Below are the code and all the weights of a small trained network. Each question names an input and a target symbol and asks about switching units off, where a switched-off unit gives its printed mean instead of its output.

import numpy as np


def w(rows, s, z=0):
    codes = np.array(rows[::2]) - 128.0
    scale = np.full(codes.shape[1], s)
    scale[-1] = z or s
    return codes * scale


def norm(h):
    return h / np.sqrt((h * h).mean(-1, keepdims=True) + 1e-5)


def f(y):
    return np.maximum(y, 0)


def softmax(a):
    e = np.exp(a - a.max(-1, keepdims=True))
    return e / e.sum(-1, keepdims=True)


def log_softmax(a):
    a = a - a.max(-1, keepdims=True)
    return a - np.log(np.exp(a).sum(-1, keepdims=True))


def net(x, mask):
    ids = ['ΔΘΩαβζξ'.index(c) for c in x.split()]
    T = len(ids)
    res = E[ids] + P[:T]
    u = 0
    for l in range(3):
        q, k, v = (norm(res) @ M[l].T for M in (Q, K, V))
        z = softmax(np.where(np.tri(T) > 0, q @ k.T / 2**0.5, -1e9)) @ v
        res = res + np.where(mask[u], z, O[l][:, -1]) @ O[l][:, :-1]
        u += 1
        y = f(norm(res) @ A[l][:, :-1].T + A[l][:, -1])
        res = res + np.where(mask[u : u + 8], y, B[l][:, -1]) @ B[l][:, :-1]
        u += 8
    return log_softmax(norm(res)[-1] @ U[:, :-1].T + U[:, -1])


Q, K, V, O, A, B = {}, {}, {}, {}, {}, {}
E = w([
[100,115,247,51],'Δ',
[84,176,101,195],'Θ',
[185,190,73,24],'Ω',
[51,118,67,121],'α',
[142,226,93,147],'β',
[42,147,52,179],'ζ',
[68,94,89,107],'ξ',
],0.015)
P = w([
[55,163,127,63],'0',
[152,76,168,137],'1',
[46,192,73,150],'2',
[177,61,138,161],'3',
[102,173,32,193],'4',
[207,39,100,181],'5',
[146,157,1,229],'6',
[222,28,79,198],'7',
],0.007)
Q[0] = w([
[153,122,243,157],'L0H0',
[155,76,253,82],'L0H0',
],0.016)
K[0] = w([
[68,203,182,69],'L0H0',
[40,165,253,91],'L0H0',
],0.013)
V[0] = w([
[135,125,73,168],'L0H0',
[232,255,21,170],'L0H0',
],0.005)
O[0] = w([
[83,230,185,56,198],'L0H0',
[54,94,254,65,253],'L0H0',
],0.0081,0.0025)
A[0] = w([
[161,238,138,130,3],'L0N0',
[161,117,235,119,62],'L0N1',
[140,136,229,86,156],'L0N2',
[97,129,245,116,79],'L0N3',
[69,254,193,144,67],'L0N4',
[218,113,120,143,154],'L0N5',
[154,149,86,85,115],'L0N6',
[83,35,118,115,48],'L0N7',
],0.01,0.0063)
B[0] = w([
[2,53,155,200,147],'L0N0',
[201,131,121,167,147],'L0N1',
[102,111,138,206,204],'L0N2',
[147,96,217,125,174],'L0N3',
[207,52,102,145,254],'L0N4',
[82,135,195,105,173],'L0N5',
[101,116,162,183,180],'L0N6',
[151,83,19,160,143],'L0N7',
],0.0073,0.0057)
Q[1] = w([
[82,3,112,143],'L1H0',
[164,113,81,196],'L1H0',
],0.0067)
K[1] = w([
[214,2,146,77],'L1H0',
[240,94,39,124],'L1H0',
],0.0061)
V[1] = w([
[119,36,93,126],'L1H0',
[255,187,115,193],'L1H0',
],0.005)
O[1] = w([
[153,232,126,255,186],'L1H0',
[27,114,164,123,7],'L1H0',
],0.0051,0.0019)
A[1] = w([
[124,196,187,32,195],'L1N0',
[194,19,138,103,139],'L1N1',
[18,50,211,60,203],'L1N2',
[61,42,116,184,46],'L1N3',
[52,86,72,6,67],'L1N4',
[210,131,135,133,156],'L1N5',
[155,220,184,254,2],'L1N6',
[129,93,128,20,194],'L1N7',
],0.0079,0.0047)
B[1] = w([
[78,77,155,143,235],'L1N0',
[172,180,161,127,206],'L1N1',
[98,96,195,156,254],'L1N2',
[130,64,250,77,214],'L1N3',
[172,120,47,199,200],'L1N4',
[54,152,150,93,181],'L1N5',
[116,170,67,202,197],'L1N6',
[144,182,169,147,218],'L1N7',
],0.011,0.0042)
Q[2] = w([
[254,208,223,58],'L2H0',
[27,91,121,33],'L2H0',
],0.005)
K[2] = w([
[16,134,99,165],'L2H0',
[137,167,133,254],'L2H0',
],0.0088)
V[2] = w([
[31,252,160,114],'L2H0',
[26,75,108,132],'L2H0',
],0.011)
O[2] = w([
[5,100,101,138,185],'L2H0',
[171,22,70,121,254],'L2H0',
],0.017,0.0045)
A[2] = w([
[64,99,71,173,1],'L2N0',
[191,228,63,79,44],'L2N1',
[162,222,29,78,87],'L2N2',
[173,123,6,123,102],'L2N3',
[86,149,64,45,75],'L2N4',
[74,130,142,6,112],'L2N5',
[243,81,134,105,93],'L2N6',
[124,98,199,163,107],'L2N7',
],0.015,0.0074)
B[2] = w([
[180,114,130,140,223],'L2N0',
[167,58,253,152,134],'L2N1',
[92,180,216,230,145],'L2N2',
[116,171,153,45,226],'L2N3',
[141,184,105,167,139],'L2N4',
[203,110,103,100,147],'L2N5',
[146,105,114,215,185],'L2N6',
[125,161,103,106,255],'L2N7',
],0.022,0.0073)
U = w([
[18,171,66,164,91],'Δ',
[208,118,151,140,70],'Θ',
[79,37,95,127,96],'Ω',
[81,205,118,130,158],'α',
[44,99,184,115,176],'β',
[96,156,53,100,254],'ζ',
[144,128,251,130,95],'ξ',
],0.017,0.0032)

Each question gives the input, a string of symbols that net reads in full, and the target symbol t.
The units are the heads (2 rows each of Q, K, V and O) and the neurons (one row each of A and B). Each row of codes is followed by its name. A weight is (code - 128) times the scale printed after its matrix; where a second scale follows, it is the last column's (O, A, B and U).
mask holds one flag per unit, layer by layer, with each layer's heads first. A switched-off unit (its flag False) gives its mean, the last column of its rows in O or B, instead of its output. The means were averaged over made-up inputs and are rounded, as every weight is.
A unit's drop is (log p(t) with every unit on - log p(t) with that unit switched off) / (log p(t) with every unit on - log p(t) with every unit switched off).
The circuit of an input: a set's keep is (log p(t) with only the set's units on - log p(t) with every unit switched off) / (log p(t) with every unit on - log p(t) with every unit switched off). Starting from the 12 units with the biggest drops (on a tie, the unit counted first), units are removed one at a time, each time the one whose removal leaves the highest keep (on an exact tie, the one counted first), for as long as the keep stays at least 0.8.
units of the circuit, in order: the units of the circuit, biggest drop first
most important unit: the unit with the biggest drop
k most important neurons: the k neurons with the biggest drops, biggest first
k most important neurons of layer l: the k neurons of layer l with the biggest drops, biggest first
input Ω Ω Ω Ω, target β: most important unit	L1N7
input ζ Ω Θ α, target ζ: 2 most important neurons of layer 1	(L1N0 L1N2)
input β ζ β Δ ζ Θ, target Ω: 3 most important neurons	(L1N4 L0N4 L0N5)
input ξ β ζ, target β: 2 most important neurons of layer 0	(L0N4 L0N1)
input α Θ Δ Ω Θ ζ ζ, target ζ: 4 most important neurons	(L1N0 L1N2 L0N4 L0N6)
input Ω α Θ Θ ζ Ω β, target Ω: 2 most important neurons	(L0N0 L0N4)
input α β Δ ζ ξ, target ζ: units of the circuit, in order	(L0N2 L1N4 L2N3 L0N6)
input Ω Θ Ω α Ω, target α: 2 most important neurons	(L0N4 L1N7)
input Ω Ω Ω Δ ξ, target Δ: 2 most important neurons of layer 1	(L1N7 L1N1)
input ξ α Ω Ω, target ζ: 3 most important neurons	(L0N4 L1N0 L2N5)
input α ζ Ω Ω β, target Ω: 3 most important neurons	(L0N4 L0N0 L1N0)
input ξ α ζ α Δ Ω Δ, target Ω: 2 most important neurons of layer 2	(L2N7 L2N0)
input ζ α Ω ζ Ω α Ω, target α: units of the circuit, in order	(L1N5 L2N4)
input Δ β Ω β Ω ξ Δ α, target Θ: most important unit	L2N6
input ξ Δ ζ β Θ Δ Ω, target Δ: 2 most important neurons of layer 2	(L2N7 L2N3)
input α Θ α β ζ, target β: 3 most important neurons	(L1N2 L0N4 L1N3)
input Ω Δ Ω Ω Δ Δ ξ, target Δ: 2 most important neurons	(L1N1 L0N3)
input Θ Θ α ζ α, target α: 4 most important neurons	(L0N4 L1N0 L1N2 L0N2)
input Ω α Θ, target α: 2 most important neurons	(L1N2 L0N2)
input Ω Θ Θ ξ β Ω Δ β, target ξ: units of the circuit, in order	(L0H0)
input Θ Θ Θ, target Θ: 2 most important neurons of layer 2	(L2N0 L2N7)
input Δ ζ ξ, target ζ: 2 most important neurons	(L0N2 L2N3)
input Θ Ω ξ Θ ζ, target Θ: 4 most important neurons	(L2N0 L0N4 L1N0 L2N7)
input Θ Δ Δ ξ ζ, target ξ: 3 most important neurons	(L1N0 L1N2 L2N2)
input Ω β Δ Δ ζ α Δ, target α: 2 most important neurons	(L1N6 L0N2)
input ζ Θ β, target Θ: 2 most important neurons of layer 1	(L1N7 L1N2)
input Θ Θ Ω, target Θ: 3 most important neurons of layer 0	(L0N4 L0N3 L0N5)
input Ω ζ Δ ξ β, target ξ: most important unit	L0N6
